Here is a tiny trained network, its code and every weight. The questions are about switching its units off for an input and a target symbol, where a switched-off unit gives its printed mean instead of its output.

import numpy as np


def w(rows, s, z=0):
    codes = np.array(rows[::2]) - 128.0
    scale = np.full(codes.shape[1], s)
    scale[-1] = z or s
    return codes * scale


def norm(h):
    return h / np.sqrt((h * h).mean(-1, keepdims=True) + 1e-5)


def f(y):
    return y / 2 * (1 + np.tanh(0.7978845608 * (y + 0.044715 * y**3)))


def softmax(a):
    e = np.exp(a - a.max(-1, keepdims=True))
    return e / e.sum(-1, keepdims=True)


def log_softmax(a):
    a = a - a.max(-1, keepdims=True)
    return a - np.log(np.exp(a).sum(-1, keepdims=True))


def net(x, mask):
    ids = ['ΓΘΞΣΦΩαβδεζηλπτ'.index(c) for c in x.split()]
    T = len(ids)
    res = E[ids] + P[:T]
    u = 0
    for l in range(2):
        q, k, v = (norm(res) @ M[l].T for M in (Q, K, V))
        z = softmax(np.where(np.tri(T) > 0, q @ k.T / 2**0.5, -1e9)) @ v
        res = res + np.where(mask[u], z, O[l][:, -1]) @ O[l][:, :-1]
        u += 1
        y = f(norm(res) @ A[l][:, :-1].T + A[l][:, -1])
        res = res + np.where(mask[u : u + 4], y, B[l][:, -1]) @ B[l][:, :-1]
        u += 4
    return log_softmax(norm(res)[-1] @ U[:, :-1].T + U[:, -1])


Q, K, V, O, A, B = {}, {}, {}, {}, {}, {}
E = w([
[75,123,80,111,99,134,135,169],'Γ',
[142,153,178,112,157,94,134,67],'Θ',
[123,144,108,129,127,163,146,69],'Ξ',
[184,147,108,199,122,128,72,110],'Σ',
[161,130,114,110,127,92,149,166],'Φ',
[217,114,134,83,188,129,90,143],'Ω',
[84,147,82,92,111,172,100,159],'α',
[134,134,172,138,189,254,154,90],'β',
[60,162,143,99,160,195,110,115],'δ',
[83,124,52,135,104,64,104,143],'ε',
[89,125,78,150,106,119,161,113],'ζ',
[156,94,95,125,85,96,137,81],'η',
[121,126,217,193,224,55,171,162],'λ',
[57,124,70,136,94,98,158,140],'π',
[77,90,91,121,94,40,126,108],'τ',
],0.004)
P = w([
[47,66,223,131,82,136,125,121],'0',
[158,212,98,87,134,59,104,95],'1',
[138,185,87,68,130,111,125,127],'2',
[133,147,54,109,137,117,137,136],'3',
[111,112,35,128,161,119,150,117],'4',
[110,80,43,188,195,119,130,125],'5',
[80,96,1,163,208,132,141,97],'6',
],0.0021)
Q[0] = w([
[148,116,191,20,94,138,164,191],'L0H1',
[36,134,4,59,191,104,219,89],'L0H1',
],0.0041)
K[0] = w([
[125,255,86,141,65,87,100,34],'L0H1',
[227,27,91,231,193,176,102,154],'L0H1',
],0.0038)
V[0] = w([
[136,101,159,32,174,115,134,185],'L0H1',
[89,160,163,136,140,181,255,122],'L0H1',
],0.0049)
O[0] = w([
[138,13,110,36,160,143,110,144,156],'L0H1',
[144,150,105,89,125,132,252,144,1],'L0H1',
],0.0049,9.7e-05)
A[0] = w([
[207,178,78,166,148,154,46,255,93],'L0N1',
[194,42,161,136,101,140,203,207,200],'L0N2',
[181,120,87,109,83,86,150,86,2],'L0N3',
[213,166,94,84,113,78,120,199,118],'L0N4',
],0.0029,0.004)
B[0] = w([
[62,164,181,169,149,226,143,80,128],'L0N1',
[177,161,67,170,183,154,98,97,191],'L0N2',
[1,179,211,18,73,121,179,151,9],'L0N3',
[145,121,108,148,83,173,193,101,131],'L0N4',
],0.0033,0.0011)
Q[1] = w([
[203,103,253,181,82,177,102,175],'L1H1',
[121,134,210,18,21,108,163,196],'L1H1',
],0.0041)
K[1] = w([
[136,174,116,20,56,119,101,104],'L1H1',
[185,253,57,121,121,101,65,149],'L1H1',
],0.0051)
V[1] = w([
[186,131,116,151,202,2,141,109],'L1H1',
[101,74,10,179,73,106,129,209],'L1H1',
],0.0042)
O[1] = w([
[96,64,198,147,40,243,158,180,254],'L1H1',
[253,214,160,97,109,127,139,195,94],'L1H1',
],0.0046,0.00076)
A[1] = w([
[54,126,127,226,117,126,83,94,87],'L1N1',
[174,211,200,74,143,75,126,163,71],'L1N2',
[81,64,147,102,47,237,160,168,3],'L1N3',
[116,177,166,131,228,253,118,116,154],'L1N4',
],0.0043,0.0038)
B[1] = w([
[189,151,93,164,179,197,130,135,192],'L1N1',
[4,123,231,123,193,155,128,92,110],'L1N2',
[120,156,141,180,247,95,129,219,137],'L1N3',
[167,100,78,152,67,34,130,144,254],'L1N4',
],0.0043,0.0022)
U = w([
[173,224,169,62,162,127,157,190,161],'Γ',
[40,29,167,108,156,206,96,57,222],'Θ',
[137,151,98,109,99,176,235,75,78],'Ξ',
[148,193,127,247,144,171,46,76,168],'Σ',
[187,75,156,67,124,198,172,207,158],'Φ',
[183,13,114,40,166,168,19,131,34],'Ω',
[171,196,140,62,206,107,99,150,111],'α',
[137,104,28,106,171,102,223,71,134],'β',
[67,146,57,80,232,38,126,77,122],'δ',
[95,182,175,198,113,106,22,114,73],'ε',
[127,184,127,140,64,134,220,110,12],'ζ',
[147,113,171,133,3,123,109,117,184],'η',
[78,66,165,183,170,134,178,209,252],'λ',
[124,208,165,109,73,105,189,161,58],'π',
[109,119,184,123,29,59,84,171,89],'τ',
],0.0051,0.0019)

Each question gives the input, a string of symbols that net reads in full, and the target symbol t.
The units are the heads (2 rows each of Q, K, V and O) and the neurons (one row each of A and B). Each row of codes is followed by its name. A weight is (code - 128) times the scale printed after its matrix; where a second scale follows, it is the last column's (O, A, B and U).
mask holds one flag per unit, layer by layer, with each layer's heads first. A switched-off unit (its flag False) gives its mean, the last column of its rows in O or B, instead of its output. The means were averaged over made-up inputs and are rounded, as every weight is.
A unit's drop is (log p(t) with every unit on - log p(t) with that unit switched off) / (log p(t) with every unit on - log p(t) with every unit switched off).
The circuit of an input: a set's keep is (log p(t) with only the set's units on - log p(t) with every unit switched off) / (log p(t) with every unit on - log p(t) with every unit switched off). Starting from all 10 units, units are removed one at a time, each time the one whose removal leaves the highest keep (on an exact tie, the one counted first), for as long as the keep stays at least 0.8.
units of the circuit, in order: the units of the circuit, biggest drop first
top k neurons: the k neurons with the biggest drops, biggest first
drop when u is switched off: that unit's drop, to one decimal
input Σ Θ τ, target Σ: units of the circuit, in order	[L0H1 L1N1]
input η λ Γ δ π Θ, target λ: units of the circuit, in order	[L1H1 L1N3 L0H1]
input Θ Φ β δ α δ β, target β: units of the circuit, in order	[L0H1 L1N4]
input α Φ Σ δ Σ ζ, target Σ: units of the circuit, in order	[L0H1]
input λ δ Γ Θ Γ, target λ: top 2 neurons	[L1N3 L0N2]
input λ Φ Ξ ε δ ε Ξ, target λ: units of the circuit, in order	[L1H1 L1N3 L0N1]
input η Σ δ ε, target Σ: top 3 neurons	[L1N1 L1N4 L0N1]
input λ Γ δ ζ, target λ: units of the circuit, in order	[L1H1 L1N3]
input λ Ξ η, target λ: units of the circuit, in order	[L1H1 L1N3]
input Θ δ ε Θ π, target λ: units of the circuit, in order	[L1H1 L1N3 L0N1]
input Σ δ δ Σ Ω α, target Σ: units of the circuit, in order	[L0H1 L1N1]
input λ τ Θ η ε δ, target λ: units of the circuit, in order	[L1H1 L1N3 L1N4]
input ε δ δ λ π, target λ: units of the circuit, in order	[L1H1 L1N3]
input Σ π η π, target Σ: units of the circuit, in order	[L0H1]
input Σ ε α δ η, target Σ: top 2 neurons	[L1N4 L1N1]
input Σ Φ τ, target Σ: top 2 neurons	[L1N1 L1N4]
input λ δ δ η τ Γ τ, target λ: top 2 neurons	[L1N3 L0N2]
input Φ Σ Σ δ, target Σ: top 2 neurons	[L1N1 L0N1]
input δ ζ Σ Γ Φ δ, target δ: drop when L0N4 is switched off	0.0
input η Θ Σ δ, target Σ: drop when L1N1 is switched off	0.4
input Σ π ε Θ η, target Σ: drop when L1N4 is switched off	0.1
input δ η Φ Γ δ, target δ: top neuron	[L1N1]
